Below is a small trained network, with its code and all its weights. Each question gives an input and a class and asks what happens when units are switched off, that is, made to give their printed mean instead of their output.

import numpy as np


def w(rows, s, z=0):
    codes = np.array(rows[::2]) - 128.0
    scale = np.full(codes.shape[1], s)
    scale[-1] = z or s
    return codes * scale


def f(y):
    return y / 2 * (1 + np.tanh(0.7978845608 * (y + 0.044715 * y**3)))


def log_softmax(a):
    a = a - a.max(-1, keepdims=True)
    return a - np.log(np.exp(a).sum(-1, keepdims=True))


def net(x, mask):
    res = np.array(x, float).reshape(1, 4) / 4 @ E
    y = f(res @ A[0][:, :-1].T + A[0][:, -1])
    res = res + np.where(mask, y, B[0][:, -1]) @ B[0][:, :-1]
    return log_softmax(res[-1] @ U[:, :-1].T + U[:, -1])


A, B = {}, {}
E = w([
[23,47,156,70,213,117,84,38,255,151],'x0',
[139,211,242,170,127,222,216,74,124,135],'x1',
[94,119,47,77,18,159,223,184,179,54],'x2',
[67,179,123,167,102,180,91,134,168,36],'x3',
],0.0067)
A[0] = w([
[92,134,108,144,125,149,143,113,202,89,134],'N1',
[103,125,123,122,130,175,105,115,158,67,215],'N2',
[121,79,83,111,123,101,117,159,146,125,208],'N3',
[150,175,88,127,60,177,170,189,99,42,166],'N4',
[76,124,132,131,95,144,133,118,185,77,130],'N5',
[142,170,143,149,135,116,154,143,117,167,93],'N6',
[106,7,94,82,126,97,205,111,206,174,168],'N7',
[156,100,63,137,107,64,68,178,68,126,204],'N8',
[110,87,157,115,179,129,128,70,173,166,253],'N9',
[121,131,183,144,208,126,34,76,128,149,181],'N10',
],0.012,0.0047)
B[0] = w([
[91,139,87,117,150,189,84,174,202,129,174],'N1',
[100,135,112,108,145,108,97,136,203,113,180],'N2',
[172,77,142,141,189,84,103,128,139,168,189],'N3',
[79,227,196,160,110,143,144,76,140,155,254],'N4',
[77,105,99,78,141,150,134,139,236,78,178],'N5',
[144,106,115,141,98,122,140,110,85,97,155],'N6',
[111,159,172,185,134,8,125,100,110,214,222],'N7',
[131,9,80,88,194,45,95,150,172,156,220],'N8',
[75,173,159,173,114,79,117,107,192,183,215],'N9',
[73,169,157,145,107,74,156,105,196,191,219],'N10',
],0.011,0.013)
U = w([
[91,168,167,184,145,95,101,98,172,174,244],'0',
[208,47,77,120,172,94,86,181,74,132,17],'1',
[117,147,93,84,131,215,97,171,158,32,2],'2',
[194,181,180,188,62,201,180,99,3,98,75],'3',
],0.0076,0.0021)

Each question gives the input, the list of numbers given to net, and the class t.
The units are the neurons (one row each of A and B). Each row of codes is followed by its name. A weight is (code - 128) times the scale printed after its matrix; where a second scale follows, it is the last column's (A, B and U).
mask holds one flag per neuron, in row order. A switched-off neuron (its flag False) gives its mean, the last column of its row in B, instead of its output. The means were averaged over made-up inputs and are rounded, as every weight is.
A unit's drop is (log p(t) with every unit on - log p(t) with that unit switched off) / (log p(t) with every unit on - log p(t) with every unit switched off).
The circuit of an input: a set's keep is (log p(t) with only the set's units on - log p(t) with every unit switched off) / (log p(t) with every unit on - log p(t) with every unit switched off). Starting from all 10 units, units are removed one at a time, each time the one whose removal leaves the highest keep (on an exact tie, the one counted first), for as long as the keep stays at least 0.8.
units of the circuit, in order: the units of the circuit, biggest drop first
k most important neurons: the k neurons with the biggest drops, biggest first
drop of u: that unit's drop, to one decimal
input [-2,3,7,-3], class 3: units of the circuit, in order -> [N8; N9; N10]
input [-1,3,5,8], class 2: units of the circuit, in order -> [N7; N5]
input [-2,-4,-5,-7], class 1: units of the circuit, in order -> [N4; N8]
input [-5,-8,3,1], class 1: units of the circuit, in order -> [N8]
input [-7,1,-8,-5], class 1: units of the circuit, in order -> [N4; N9]
input [-1,0,4,6], class 2: units of the circuit, in order -> [N7; N9]
input [-4,-6,3,0], class 1: units of the circuit, in order -> [N8; N9]
input [-5,-5,-1,4], class 1: units of the circuit, in order -> [N8; N10]
input [1,7,5,1], class 2: units of the circuit, in order -> [N7; N10; N9]
input [-1,-6,6,-6], class 1: 3 most important neurons -> [N8; N9; N10]
input [-1,-8,7,-4], class 1: 4 most important neurons -> [N8; N9; N10; N3]
input [-2,-7,2,-3], class 1: drop of N4 -> 0.0
input [-6,7,-3,-8], class 3: drop of N7 -> 0.0
input [-5,6,-5,6], class 3: drop of N8 -> 0.1
input [-6,1,-4,7], class 3: drop of N9 -> 0.2
input [-6,-4,1,-5], class 1: most important neuron -> [N8]
